[[126 129 132 127 117]
 [122 105 145 123 113]
 [116 126 137 123 115]]
|
[117 123 137]

[[141 121]
 [ 99 132]
 [139 140]
 [109 134]]
|
[121  99]

[[142 146  99 112 140]
 [152 129 117 124 121]]
|
[140 124]

[[142 141 128 111 110]
 [122 105 111 145 152]
 [117 137 118 129 129]
 [123 128 119 134 138]]
|
[110 145 118 128]

[[127 126]
 [129 124]
 [127 126]
 [130 144]
 [122 153]]
|
[126 129]

[[153 122 112 114]
 [152 113 116 115]]
|
[114 116]

[[120 128 139 129]
 [128 126 149 111]
 [117 127 124 139]]
|
[129 149 127]
---
[[129 126 132 128 141 133 124]
 [123 122 137 123 109 134 106]
 [125 112 122 119 125 134 114]
 [128 125 133 121 116 140 123]]
|
[[124 133 141 128 132 126 129]
 [106 134 109 123 137 122 123]
 [114 134 125 119 122 112 125]
 [123 140 116 121 133 125 128]]

[[115 131 125 135 102 117 136]
 [142 126 145 134 124 128 132]
 [112 138 111 151 104 114 110]
 [155 118 120 142  98 127 138]]
|
[[136 117 102 135 125 131 115]
 [132 128 124 134 145 126 142]
 [110 114 104 151 111 138 112]
 [138 127  98 142 120 118 155]]

[[126 118 131 135 136 130 128 131 117 125 139 118 129]
 [127 116 116 134 133 118 132 134 119 124 114 119 143]
 [128 127 128 128 128 128 128 129 127 128 129 127 128]
 [128 130 127 130 127 129 129 126 127 124 128 129 129]
 [131 138 125 121 119 126 128 125 140 131 117 139 127]
 [138 120 130 141 133 128 138 153 127 129 113 125 142]
 [128 129 127 128 128 128 129 129 128 127 126 127 128]]
|
[[129 118 139 125 117 131 128 130 136 135 131 118 126]
 [143 119 114 124 119 134 132 118 133 134 116 116 127]
 [128 127 129 128 127 129 128 128 128 128 128 127 128]
 [129 129 128 124 127 126 129 129 127 130 127 130 128]
 [127 139 117 131 140 125 128 126 119 121 125 138 131]
 [142 125 113 129 127 153 138 128 133 141 130 120 138]
 [128 127 126 127 128 129 129 128 128 128 127 129 128]]

[[127 137 129 118 127 124 119 130 132 126]
 [127 133 136 122 133 130 124 133 153 128]
 [126 130 127 126 119 120 133 134 133 128]
 [132 136 130 120 130 114 135 123 137 118]]
|
[[126 132 130 119 124 127 118 129 137 127]
 [128 153 133 124 130 133 122 136 133 127]
 [128 133 134 133 120 119 126 127 130 126]
 [118 137 123 135 114 130 120 130 136 132]]

[[143 142 129 128 128 128 128 128 128 128 128 128 128 129]
 [128 128 128 128 128 128 128 128 128 128 128 136 149 132]
 [128 130 147 142 129 128 128 128 128 128 128 128 128 128]
 [128 129 145 144 129 128 128 128 128 128 128 128 128 128]]
|
[[129 128 128 128 128 128 128 128 128 128 128 129 142 143]
 [132 149 136 128 128 128 128 128 128 128 128 128 128 128]
 [128 128 128 128 128 128 128 128 128 129 142 147 130 128]
 [128 128 128 128 128 128 128 128 128 129 144 145 129 128]]

[[138 145]
 [147 150]
 [120  98]
 [125 102]
 [153 127]]
|
[[145 138]
 [150 147]
 [ 98 120]
 [102 125]
 [127 153]]

[[104 121 121 125 127 125 104 128 112 120 117]
 [123 153 141 125 138 125 118 127 126 120 127]
 [133 126 115 129 117 138 123 128 132 118 122]]
|
[[117 120 112 128 104 125 127 125 121 121 104]
 [127 120 126 127 118 125 138 125 141 153 123]
 [122 118 132 128 123 138 117 129 115 126 133]]

[[124 142 110 138 128]
 [118 114 116 118 122]
 [120 137 140 141 111]
 [109 124 124 121 145]
 [120 118 116 127 117]
 [130 118 118 130 125]
 [100 127 118 134 131]
 [107 123 114 133 125]
 [120 113 107 140 122]]
|
[[128 138 110 142 124]
 [122 118 116 114 118]
 [111 141 140 137 120]
 [145 121 124 124 109]
 [117 127 116 118 120]
 [125 130 118 118 130]
 [131 134 118 127 100]
 [125 133 114 123 107]
 [122 140 107 113 120]]
---
[[131 140 131 129]
 [127 131 128 125]
 [118 135 128 124]
 [125  99 127 135]
 [133 140 123 122]
 [123 153 130 122]]
|
[[140 131 129 131]
 [131 128 125 127]
 [135 128 124 118]
 [ 99 127 135 125]
 [140 123 122 133]
 [153 130 122 123]]

[[133 125 131 122 121 130]
 [140 115 111 120 130 130]
 [138 137 121 125 150 126]
 [124 135 119 129 124 137]
 [117 131 124 130 129 138]
 [125 128 128 128 130 125]
 [123 132 130 137 131 128]
 [119 122 120 132 134 106]
 [121 117 133 125 128 127]
 [126 133 122 129 124 137]
 [124 137 145 136 125 121]]
|
[[125 131 122 121 130 133]
 [115 111 120 130 130 140]
 [137 121 125 150 126 138]
 [135 119 129 124 137 124]
 [131 124 130 129 138 117]
 [128 128 128 130 125 125]
 [132 130 137 131 128 123]
 [122 120 132 134 106 119]
 [117 133 125 128 127 121]
 [133 122 129 124 137 126]
 [137 145 136 125 121 124]]

[[124 149 124 116 111 145 112 150]
 [107 138 135 103 113 136 138 139]]
|
[[149 124 116 111 145 112 150 124]
 [138 135 103 113 136 138 139 107]]

[[123 133 119 127 130 139 122 132 137 129 123 126 126 117]
 [135 125 115 132 127 126 120 136 133 128 134 127 119 118]
 [123 124 129 130 133 130 138 117 129 125 116 137 134 131]
 [121 124 121 145 125 150 145 103 131 110 105 127 148 131]
 [135 138 124 122 130 122 124 148 140 141 138 131 114 121]
 [121 132 133 122 121 133 120 134 126 154 134 129 133 117]]
|
[[133 119 127 130 139 122 132 137 129 123 126 126 117 123]
 [125 115 132 127 126 120 136 133 128 134 127 119 118 135]
 [124 129 130 133 130 138 117 129 125 116 137 134 131 123]
 [124 121 145 125 150 145 103 131 110 105 127 148 131 121]
 [138 124 122 130 122 124 148 140 141 138 131 114 121 135]
 [132 133 122 121 133 120 134 126 154 134 129 133 117 121]]

[[129 126 123 123 138 118 128 140]
 [126 127 123 122 112 110 140 119]
 [127 127 144 126 127 134 127 106]
 [114 129 121 121 112 135 133 132]
 [115 120 127 119 120 150 149 144]
 [121 137 132 130 133 104 135 129]
 [130 122 130 111 127 148 114 129]
 [133 127 124 120 114 135 135 119]
 [128 116 133 124 128 118 137 135]]
|
[[126 123 123 138 118 128 140 129]
 [127 123 122 112 110 140 119 126]
 [127 144 126 127 134 127 106 127]
 [129 121 121 112 135 133 132 114]
 [120 127 119 120 150 149 144 115]
 [137 132 130 133 104 135 129 121]
 [122 130 111 127 148 114 129 130]
 [127 124 120 114 135 135 119 133]
 [116 133 124 128 118 137 135 128]]

[[116 141 133 145 113 125 121 120 120 138 144 136 111 124 109 116]
 [115 140 131 144 114 124 117 120 123 140 142 135 111 124 107 116]
 [134 116 123 118 131 131 149 138 116 129 124 118 142 143 145 132]]
|
[[141 133 145 113 125 121 120 120 138 144 136 111 124 109 116 116]
 [140 131 144 114 124 117 120 123 140 142 135 111 124 107 116 115]
 [116 123 118 131 131 149 138 116 129 124 118 142 143 145 132 134]]
